Below is a small trained network, with its code and all its weights. Each question gives an input and a target symbol and asks what happens when units are switched off, that is, made to give their printed mean instead of their output.

import numpy as np


def w(rows, s, z=0):
    codes = np.array(rows[::2]) - 128.0
    scale = np.full(codes.shape[1], s)
    scale[-1] = z or s
    return codes * scale


def norm(h):
    return h / np.sqrt((h * h).mean(-1, keepdims=True) + 1e-5)


def f(y):
    return np.maximum(y, 0)


def softmax(a):
    e = np.exp(a - a.max(-1, keepdims=True))
    return e / e.sum(-1, keepdims=True)


def log_softmax(a):
    a = a - a.max(-1, keepdims=True)
    return a - np.log(np.exp(a).sum(-1, keepdims=True))


def net(x, mask):
    ids = ['ΓΘΦΨξτω'.index(c) for c in x.split()]
    T = len(ids)
    res = E[ids] + P[:T]
    u = 0
    for l in range(2):
        r = norm(res)
        for j in range(3):
            rows = slice(4 * j, 4 * j + 4)
            q, k, v = (r @ M[l][rows].T for M in (Q, K, V))
            z = softmax(np.where(np.tri(T) > 0, q @ k.T / 4**0.5, -1e9)) @ v
            o = O[l][rows]
            res = res + np.where(mask[u + j], z, o[:, -1]) @ o[:, :-1]
        u += 3
        y = f(norm(res) @ A[l][:, :-1].T + A[l][:, -1])
        res = res + np.where(mask[u : u + 12], y, B[l][:, -1]) @ B[l][:, :-1]
        u += 12
    return log_softmax(norm(res)[-1] @ U[:, :-1].T + U[:, -1])


Q, K, V, O, A, B = {}, {}, {}, {}, {}, {}
E = w([
[158,116,76,134,84,109],'Γ',
[98,86,161,152,179,130],'Θ',
[164,180,113,143,126,2],'Φ',
[124,106,172,165,173,144],'Ψ',
[205,171,126,163,102,162],'ξ',
[116,66,59,162,110,122],'τ',
[78,191,149,159,155,155],'ω',
],0.026)
P = w([
[4,228,136,187,1,116],'0',
[127,236,79,85,198,190],'1',
[128,219,93,79,197,169],'2',
[132,163,130,99,168,175],'3',
[136,135,143,98,153,168],'4',
[134,115,149,95,140,152],'5',
[133,96,143,94,137,135],'6',
[125,82,147,88,133,128],'7',
],0.0086)
Q[0] = w([
[178,91,107,188,174,144],'0.h0',
[151,183,179,209,131,130],'0.h0',
[155,155,87,79,221,137],'0.h0',
[203,90,188,130,111,86],'0.h0',
[45,81,119,131,100,105],'0.h1',
[200,97,126,171,94,162],'0.h1',
[179,108,192,116,97,81],'0.h1',
[143,161,67,116,144,148],'0.h1',
[110,191,169,144,156,111],'0.h2',
[98,151,175,120,115,113],'0.h2',
[126,147,255,105,77,122],'0.h2',
[127,179,84,173,81,143],'0.h2',
],0.0099)
K[0] = w([
[151,153,127,133,109,136],'0.h0',
[141,151,173,86,133,154],'0.h0',
[109,144,147,200,78,93],'0.h0',
[176,103,139,142,100,131],'0.h0',
[118,79,96,92,139,94],'0.h1',
[187,115,98,139,111,171],'0.h1',
[184,86,155,98,126,82],'0.h1',
[112,163,115,137,10,168],'0.h1',
[95,143,168,155,117,155],'0.h2',
[108,152,138,120,171,135],'0.h2',
[151,178,220,13,140,157],'0.h2',
[137,154,136,105,99,144],'0.h2',
],0.014)
V[0] = w([
[10,190,187,195,197,61],'0.h0',
[185,255,173,62,157,124],'0.h0',
[122,116,157,189,160,43],'0.h0',
[103,102,163,197,145,160],'0.h0',
[119,152,40,160,237,111],'0.h1',
[132,133,152,142,130,82],'0.h1',
[140,166,231,29,197,100],'0.h1',
[104,198,106,69,109,65],'0.h1',
[159,232,151,172,170,91],'0.h2',
[207,49,112,162,229,172],'0.h2',
[181,177,212,156,116,129],'0.h2',
[72,87,78,66,122,39],'0.h2',
],0.0071)
O[0] = w([
[142,134,137,89,57,139,139],'0.h0',
[15,131,75,143,114,167,254],'0.h0',
[189,158,185,172,141,132,120],'0.h0',
[131,190,114,128,127,170,137],'0.h0',
[121,100,115,92,136,71,175],'0.h1',
[99,153,149,243,165,114,126],'0.h1',
[129,140,143,163,76,128,29],'0.h1',
[160,91,55,253,149,139,124],'0.h1',
[168,69,84,147,105,80,247],'0.h2',
[98,167,126,139,128,126,122],'0.h2',
[198,104,200,152,189,140,177],'0.h2',
[192,177,93,135,94,120,10],'0.h2',
],0.0069,0.0039)
A[0] = w([
[75,98,149,128,150,172,151],'0.n0',
[173,89,75,57,135,120,96],'0.n1',
[184,30,60,60,166,59,74],'0.n2',
[167,163,87,17,40,136,210],'0.n3',
[150,169,108,193,70,89,2],'0.n4',
[136,37,133,46,157,98,196],'0.n5',
[125,122,2,120,210,151,38],'0.n6',
[134,148,214,168,167,87,116],'0.n7',
[154,251,92,65,24,210,173],'0.n8',
[59,157,140,129,234,150,164],'0.n9',
[91,205,156,198,55,177,159],'0.n10',
[60,59,14,62,120,64,132],'0.n11',
],0.0078,0.0015)
B[0] = w([
[97,131,116,188,184,2,186],'0.n0',
[127,228,226,68,98,130,175],'0.n1',
[101,244,85,89,128,72,211],'0.n2',
[95,171,106,78,63,155,198],'0.n3',
[131,170,54,116,93,94,188],'0.n4',
[234,118,154,15,185,140,167],'0.n5',
[143,156,190,186,118,138,227],'0.n6',
[109,218,60,96,142,136,193],'0.n7',
[86,32,54,187,109,212,255],'0.n8',
[166,130,158,148,165,131,215],'0.n9',
[221,70,55,35,93,99,217],'0.n10',
[96,135,211,132,227,84,239],'0.n11',
],0.0068,0.0055)
Q[1] = w([
[99,2,191,158,80,158],'1.h0',
[170,161,232,62,164,189],'1.h0',
[64,196,188,84,159,179],'1.h0',
[161,156,174,153,188,66],'1.h0',
[136,116,178,189,69,149],'1.h1',
[149,114,102,212,81,196],'1.h1',
[122,19,98,118,113,124],'1.h1',
[94,43,77,120,163,12],'1.h1',
[155,215,100,125,205,165],'1.h2',
[30,95,146,191,89,85],'1.h2',
[102,124,91,143,159,154],'1.h2',
[127,44,10,101,139,94],'1.h2',
],0.0077)
K[1] = w([
[184,149,99,153,191,188],'1.h0',
[162,113,136,78,56,127],'1.h0',
[92,164,109,69,151,74],'1.h0',
[149,72,151,147,186,86],'1.h0',
[179,183,123,107,133,193],'1.h1',
[175,100,132,173,147,131],'1.h1',
[149,133,115,143,171,146],'1.h1',
[64,76,181,94,220,140],'1.h1',
[129,123,103,111,3,78],'1.h2',
[36,56,144,135,143,141],'1.h2',
[163,100,152,173,143,145],'1.h2',
[85,32,108,151,131,92],'1.h2',
],0.011)
V[1] = w([
[185,34,106,174,168,109],'1.h0',
[114,62,140,104,129,2],'1.h0',
[207,129,73,171,98,165],'1.h0',
[164,85,122,166,128,122],'1.h0',
[36,112,49,54,134,112],'1.h1',
[117,68,114,47,164,121],'1.h1',
[102,158,162,63,186,139],'1.h1',
[150,119,119,67,107,102],'1.h1',
[140,115,153,171,62,114],'1.h2',
[184,147,140,130,119,105],'1.h2',
[144,176,133,139,167,95],'1.h2',
[241,154,125,155,105,143],'1.h2',
],0.0089)
O[1] = w([
[133,206,108,118,145,131,95],'1.h0',
[115,3,111,164,67,173,50],'1.h0',
[134,123,161,103,166,75,209],'1.h0',
[118,186,76,95,151,69,113],'1.h0',
[137,71,54,103,156,203,155],'1.h1',
[68,252,156,238,157,156,76],'1.h1',
[198,156,95,132,174,189,101],'1.h1',
[42,154,50,177,172,144,113],'1.h1',
[140,69,99,166,126,109,155],'1.h2',
[105,161,100,159,131,173,171],'1.h2',
[162,119,167,154,72,123,143],'1.h2',
[71,56,171,166,113,194,254],'1.h2',
],0.0065,0.0048)
A[1] = w([
[98,83,77,144,25,232,83],'1.n0',
[106,96,110,85,160,118,1],'1.n1',
[68,118,216,108,232,111,150],'1.n2',
[103,110,146,166,186,167,158],'1.n3',
[229,128,71,147,98,165,231],'1.n4',
[73,127,132,36,102,134,127],'1.n5',
[9,205,108,182,119,127,106],'1.n6',
[28,141,90,169,138,82,25],'1.n7',
[81,34,83,129,69,195,120],'1.n8',
[124,115,79,101,109,1,178],'1.n9',
[52,161,63,12,147,88,212],'1.n10',
[141,189,166,84,142,55,12],'1.n11',
],0.0085,0.0026)
B[1] = w([
[8,121,90,60,86,116,212],'1.n0',
[119,128,138,151,112,121,138],'1.n1',
[110,127,120,113,77,131,255],'1.n2',
[151,110,106,111,111,110,202],'1.n3',
[123,120,111,139,163,167,234],'1.n4',
[172,100,129,189,164,113,171],'1.n5',
[107,128,79,120,109,135,177],'1.n6',
[77,119,128,123,124,137,167],'1.n7',
[83,165,81,69,111,167,202],'1.n8',
[105,106,160,110,135,165,225],'1.n9',
[176,143,129,138,166,173,237],'1.n10',
[115,127,174,118,83,111,184],'1.n11',
],0.015,0.0064)
U = w([
[35,173,82,95,45,186,119],'Γ',
[147,103,132,17,150,53,4],'Θ',
[210,111,139,132,199,169,193],'Φ',
[141,90,135,59,175,52,55],'Ψ',
[2,132,213,174,229,110,66],'ξ',
[135,56,116,183,98,51,178],'τ',
[130,186,254,95,78,129,209],'ω',
],0.0079,0.0041)

Each question gives the input, a string of symbols that net reads in full, and the target symbol t.
The units are the heads (4 rows each of Q, K, V and O) and the neurons (one row each of A and B). Each row of codes is followed by its name. A weight is (code - 128) times the scale printed after its matrix; where a second scale follows, it is the last column's (O, A, B and U).
mask holds one flag per unit, layer by layer, with each layer's heads first. A switched-off unit (its flag False) gives its mean, the last column of its rows in O or B, instead of its output. The means were averaged over made-up inputs and are rounded, as every weight is.
A unit's drop is (log p(t) with every unit on - log p(t) with that unit switched off) / (log p(t) with every unit on - log p(t) with every unit switched off).
The circuit of an input: a set's keep is (log p(t) with only the set's units on - log p(t) with every unit switched off) / (log p(t) with every unit on - log p(t) with every unit switched off). Starting from the 12 units with the biggest drops (on a tie, the unit counted first), units are removed one at a time, each time the one whose removal leaves the highest keep (on an exact tie, the one counted first), for as long as the keep stays at least 0.8.
units of the circuit, in order: the units of the circuit, biggest drop first
most important unit: the unit with the biggest drop
top k neurons: the k neurons with the biggest drops, biggest first
k most important neurons of layer l: the k neurons of layer l with the biggest drops, biggest first
heads that matter: for each layer, one digit per head in row order, 1 if its drop is at least 0.15 and else 0, layers parted by /
input Ψ ξ τ ξ Γ ξ Ψ Φ, target ξ: units of the circuit, in order => (0.h1 1.n9 1.n2 1.h1)
input Φ Ψ Φ, target τ: units of the circuit, in order => (1.h0 1.n8)
input Θ ω Φ, target Γ: units of the circuit, in order => (1.n9 1.h0)
input Θ ξ Φ, target Γ: units of the circuit, in order => (1.h0)
input Φ ω τ ξ ω Ψ Θ Φ, target ω: units of the circuit, in order => (1.n11 0.n8 1.n9)
input Ψ Ψ Θ ξ Ψ τ Γ ξ, target Φ: heads that matter => 011 / 110
input ω τ Φ Φ Θ τ, target Φ: top 2 neurons => (1.n10 1.n5)
input Φ Γ Γ Φ ω ξ ω, target Φ: heads that matter => 100 / 001
input ξ τ Ψ Θ ξ Ψ τ Ψ, target ω: heads that matter => 110 / 001
input Γ Φ ω Θ Γ Γ, target ω: heads that matter => 110 / 000
input Γ Φ Γ, target Φ: heads that matter => 111 / 010
input ξ τ Φ τ ξ Γ ξ, target ω: heads that matter => 101 / 110
input τ ω τ, target Φ: heads that matter => 011 / 110
input ω ξ Φ ξ τ ξ Ψ Φ, target ξ: top 4 neurons => (1.n9 0.n10 1.n3 1.n7)
input τ Θ τ Θ ξ ξ τ, target ω: most important neuron of layer 1 => (1.n11)
input ω τ Φ Ψ Γ ω, target Φ: top 3 neurons => (0.n10 0.n0 1.n0)
input Φ τ Φ ξ Θ, target τ: 3 most important neurons of layer 0 => (0.n0 0.n11 0.n2)
input ω ξ Γ Γ ω Φ Ψ ω, target ω: 2 most important neurons of layer 1 => (1.n11 1.n5)
input Φ Θ Φ, target τ: 4 most important neurons of layer 1 => (1.n8 1.n0 1.n10 1.n2)
input τ Ψ Θ, target Φ: top 2 neurons => (0.n11 1.n0)
input Ψ τ ξ Φ, target Φ: 4 most important neurons of layer 1 => (1.n0 1.n10 1.n2 1.n8)
input ω Γ Γ, target Φ: most important unit => 1.n10
input Θ Γ ξ τ τ τ, target ω: top 2 neurons => (0.n1 0.n11)
input Ψ Ψ Φ Φ Θ, target τ: top 3 neurons => (1.n3 1.n8 0.n0)
input ξ ξ ξ ω Γ τ τ Φ, target Φ: top 2 neurons => (1.n0 1.n10)
input Ψ Φ Ψ τ Ψ Ψ Ψ, target ω: 3 most important neurons of layer 0 => (0.n8 0.n10 0.n4)
input ω τ Γ Φ Ψ Φ Φ Ψ, target τ: most important unit => 1.h0
input Φ Γ ξ τ Φ τ Φ Ψ, target Φ: 2 most important neurons of layer 0 => (0.n11 0.n5)
input ξ ω ξ ω ξ, target ω: heads that matter => 001 / 110
